Both labels of each row
[  2  -3 -15   2   0   2  16  32  -2   3  -1  -2 -18 -14  14   9 -36   0
 -10   6  -9]
[41] & Z504
[  6  -8 -11   2  -6  -1  32  18  -9  -4   7   4  -2 -10  13   5 -37  -4
  -7  12  -1]
[41] & Z504
[  0   7 -24  10 -23   7   5  45   3   3  11   4 -10 -14  21  10 -35   3
   2   3   2]
[52] & Z504
[  8  -6 -11  12   0   3  36   9   1  -4  -4  -3   3 -13  26  21  -2  -2
 -16  -3  30]
[41] & z489
[  7  -4 -25  -6  -2   1  21  25  -8  -1  -9   2   9 -14  12  19 -29   1
 -11   8  -7]
[41] & Z504
[ 14  -5 -19   7 -10  -2  16  -1  -5   4  -9   0   6  -7  23   7   5  -7
  -6 -16  24]
[41] & z489
[ 15  -4 -22  10 -11   5  40  -4  -4   6   3   2   3 -14  18   6 -12  10
 -10  10  29]
[41] & z489
[ -3   5  -8  -3  -1   8  -7  15   4   6   8   8  -5  11   8   2 -25   8
  -4  15  16]
[52] & Z504
[  2  -7 -11   4  -4  -2  17  23  -5   0   7   4  -6  -8  16   7 -31  -2
  -9   9   4]
[41] & Z504
[ 12  -6 -18  13 -17   1  24   6  -7   5 -11  -7  10  -5  31  17   3  -9
 -12  -1  25]
[41] & z489
[ 11  -7 -13   8  -8   6  28   3  -6   0   6   0   5 -12  27  23   4   5
 -17  -3  27]
[41] & z489
[ 13  -8 -19   6 -12  -1  24   2 -12   1  -1  -2   2 -12  22   6  -9  -3
  -5   5  24]
[41] & z489
[  8  -5 -13   7  -7 -11  33  19 -13  -4   7   0  -2 -14   8   5 -34  -3
  -6  14   7]
[41] & Z504
[  2  -3 -18   6  -7   9  19   7  -8   4  -3   5  -4  -7  21   4 -10  -7
  -5  -1  17]
[41] & z489
[ 10  -7  -5   6   0   0  25  15  -5   2   5   2   4 -14  15  13   5   0
  -8   1  19]
[41] & z489
[ 18  -7 -23   3 -13  -1  22   8  -2   7   0   1   4 -10  25  15  -4   3
 -11  -7  36]
[41] & z489
[ 20  -3   1   0  -4  -7  23   2  -8   1   1   2   1 -15  16   7 -13   8
 -12  13  26]
[41] & z489
[ 16  -5 -10  -9  -4  -5  15   6 -12   5   1  -3   7 -14  10  19   7  -3
  -7   2  12]
[41] & z489
[  0 -11  -8  -5   5   1  32  10  -8 -10   6  -6  -9  -9   9   0 -34  -4
  -6  12 -15]
[41] & Z504
[12  3 -5 -1 -4 -5 11  3 -1  4  1  1  6 -7 13  8 11  9 -9 -2 36]
[41] & z489
[ 11 -12 -10  -2  -1   1   7   5  -1   1  -2  -3  12  -8  13  24  21 -10
  -6  -7  13]
[41] & z489
[  3   0 -26   8 -12   3  16  14  -3   8 -10   2   0 -23  24   2 -16   5
 -11   4  32]
[41] & z489
[ 13 -16 -25  -3 -13  -4  16   7  -9  -5   0  -3   7  -6  22  19  -3  -8
  -4  -2  10]
[41] & z489
[  8 -10 -10   6   7   4  32  21  -5  -5   0   0   4 -15   9  20 -31 -12
 -13  10   0]
[41] & Z504
[ -2  -7 -15   7  -3   3  41  27  -8  -1   4   2  -6 -18  24  19 -34  -7
 -12   8   7]
[41] & Z504
[ 16 -13   0   3   0   1  14  -6  -2  -2  -6   0   4  -2  15  18  32  -1
  -7 -18  27]
[41] & z489
[  3 -11 -15   3   3  -1  42  23 -11  -2   3  -1  -8  -8  17   6 -27  -6
 -13   9   2]
[41] & Z504
[ -1  -5  -6   8   2   4  27  15  -9   0   1  -5  -4  -4  13  10 -27  -5
  -9   9   9]
[41] & Z504
[  0  -1 -12   4  -5   5  22  23 -14   2   6  -2 -10 -10   8   4 -37   5
  -1   9  -2]
[41] & Z504
[ 15  -8 -17   0 -10   1  29  10  -8   3   3  -8   3 -16  22  15  -8   2
 -10   4  28]
[41] & z489
[  7  -8  -1   1   3   8  22   9   0   2  -2   1   2 -14  24  20  27   2
 -15  -2  30]
[41] & z489
[ 12   3 -15   2 -19  22   7   5   5  11  -2  -1   4 -17  24  10  -3  17
 -13   0  46]
[52] & z489
[ 13 -10  -7  -4   0  -1  19   7  -4  -6  -4  -1   5 -15  18  10   9  -1
 -17   1  24]
[41] & z489
[ 10 -14 -13   1  -7  -2  19  17  -1   7  15  -1   6 -10  22  19 -14   9
 -12   1  22]
[41] & z489
[ 12  -9 -14   0  -1  -4  27  10  -8   2  -1   2   7 -14  15  16  -7   5
 -13   4  17]
[41] & z489
[ -3  -1 -15  -1  -3  -4   7  26   0   0   4   3  -5 -10  11  10 -25  -3
  -9   5  -6]
[41] & Z504
[ 20  -8 -25   6 -11  -2  32   7 -11   2  11   0  -6 -20  31   7 -22   7
 -18  10  49]
[41] & z489
[ -2 -10  -6  -3  13   1  26  18 -10  -9   3   2  -4  -8   7  18 -29  -5
 -10  10 -11]
[41] & Z504
[  8  10 -18   2 -13   0  -1  19   8  12  -2   1   3 -14  26   9 -13   6
  -6  -1  22]
[52] & z489
[ 15 -13 -25   6 -11   0  33   7  -9   2  15   2   8 -13  27  24 -11   1
 -13   9  35]
[41] & z489
[ -4  -9  -5   7   2   1  34  20  -7   1   5   4  -7 -10  11  16 -19  -5
  -9   0  -5]
[41] & Z504
[ 10   1  -8   0  -9  -5  27   5  -7   0   1  -2   1 -14  15  15  -4   0
 -14  -1  26]
[41] & z489
[  7   1  -5   5 -10  12 -28  16  -4   8 -11  -1  -4  -8  24   9  -5  -6
 -10  -3  29]
[41] & z489
[  3  -9 -16   2  -9   0  31  23  -7   0   5  -1  -8 -16  19  13 -44   1
 -10  15   1]
[41] & Z504
[ 26   2 -30   3 -17  11  20  18  -2  13   4  -6   9 -17  33  14 -31  15
 -12   6  41]
[41] & z489
[ 12 -13  -9  12  -8   1  35  13  -7   5  -3   0   4 -19  30  23  -4   2
 -11   1  33]
[41] & z489
[  0   4 -12   9 -13  11   6  36   3  -2   3   9  -7  -9  19  10 -41 -11
  -6   6  -6]
[52] & Z504
[ -1  -6  -4   7   2   1  27  19  -6  -1   2   6  -7  -9   4   7 -27  -2
 -13  12   5]
[41] & Z504
[ 15  -7 -21   8 -11  27  27  20  -7   6   0   1  -3 -13  31  13 -27   4
 -12   9  23]
[41] & z489
[  7   4 -18   3 -10   0   6   0  -6   4   3   2  -2  -8  14  -5  -2  11
  -6   6  34]
[52] & z489
[  1  -8   6  -4   6   0  26  13  -7  -2  -1  -3   0 -17   8  13 -21  -1
 -10   5   4]
[41] & Z504
[ -2   0  -7  14   0   3  27   8  -9  -4   0  -2 -12  -8  11   5 -29  -5
  -6  12   4]
[41] & Z504
[ 15 -14 -12   2  -8   2  33  10  -9   1  -8  -5   3 -18  18  21 -10   0
 -12   1  28]
[41] & z489
[ -6 -13 -12   2   8  -4  36  21 -10  -5   2   1  -5 -14  15  15 -22  -1
 -13  12  -2]
[41] & Z504

Two labels a row
[ -2 -31   7   4 -12  16  31  17   1  -7  17 -13  -1  -6   6   4  10  -8
  13  -6  32]
J & z387
[ 0  0 12  6  4 -7 -2 -4 -3 -3 -9  9 -5  5 -9 -9 -2  8  1 -7 16]
S & z671
[ 11   3  17  -8   4  -8 -14  -4  -2  20 -15   7  -7   1  -7  13  -7   9
 -15  -4   8]
J & z861
[  2  -2   8  10   1   5  26  15  -4   3   1  -7  10   0 -11  -2  16   5
   2  -7  17]
J & z387
[ 13 -12  13  -4  -7  -1 -12 -13  -2   5  -5   3  -3   8  -4   8  -7  10
  -1  -3   7]
J & z861
[  2  -6  22  -1 -22 -20 -13  -4  -9   6  -8   6  -5   6  -8   5   8  12
   9  -5  22]
J & z861
[ -5 -25  -5   7  -7   9   4  25  -1  -6   5   3 -13   4   7   5   1   6
  11  -3   0]
S & z387
[  2 -14  -2  -7  -1  11  10  16 -12  -6  17  -3   4 -12  -3   1  23   0
   7   4  11]
J & z387
[  1   5  15   2   7  -8 -10  16  -1   6 -12  11   7   1   0  -4   8  15
   4  -8  11]
J & z861
[  7  -2  17   1   1 -21 -11  -8   2  13  -9   3  -4   8 -12   6   3   7
   2  -6  14]
J & z861
[  7  -3  12   0   1  -5 -12  -4  -4  14 -12  17 -13  -3   2   6  -1   6
  -6  -4  11]
J & z861
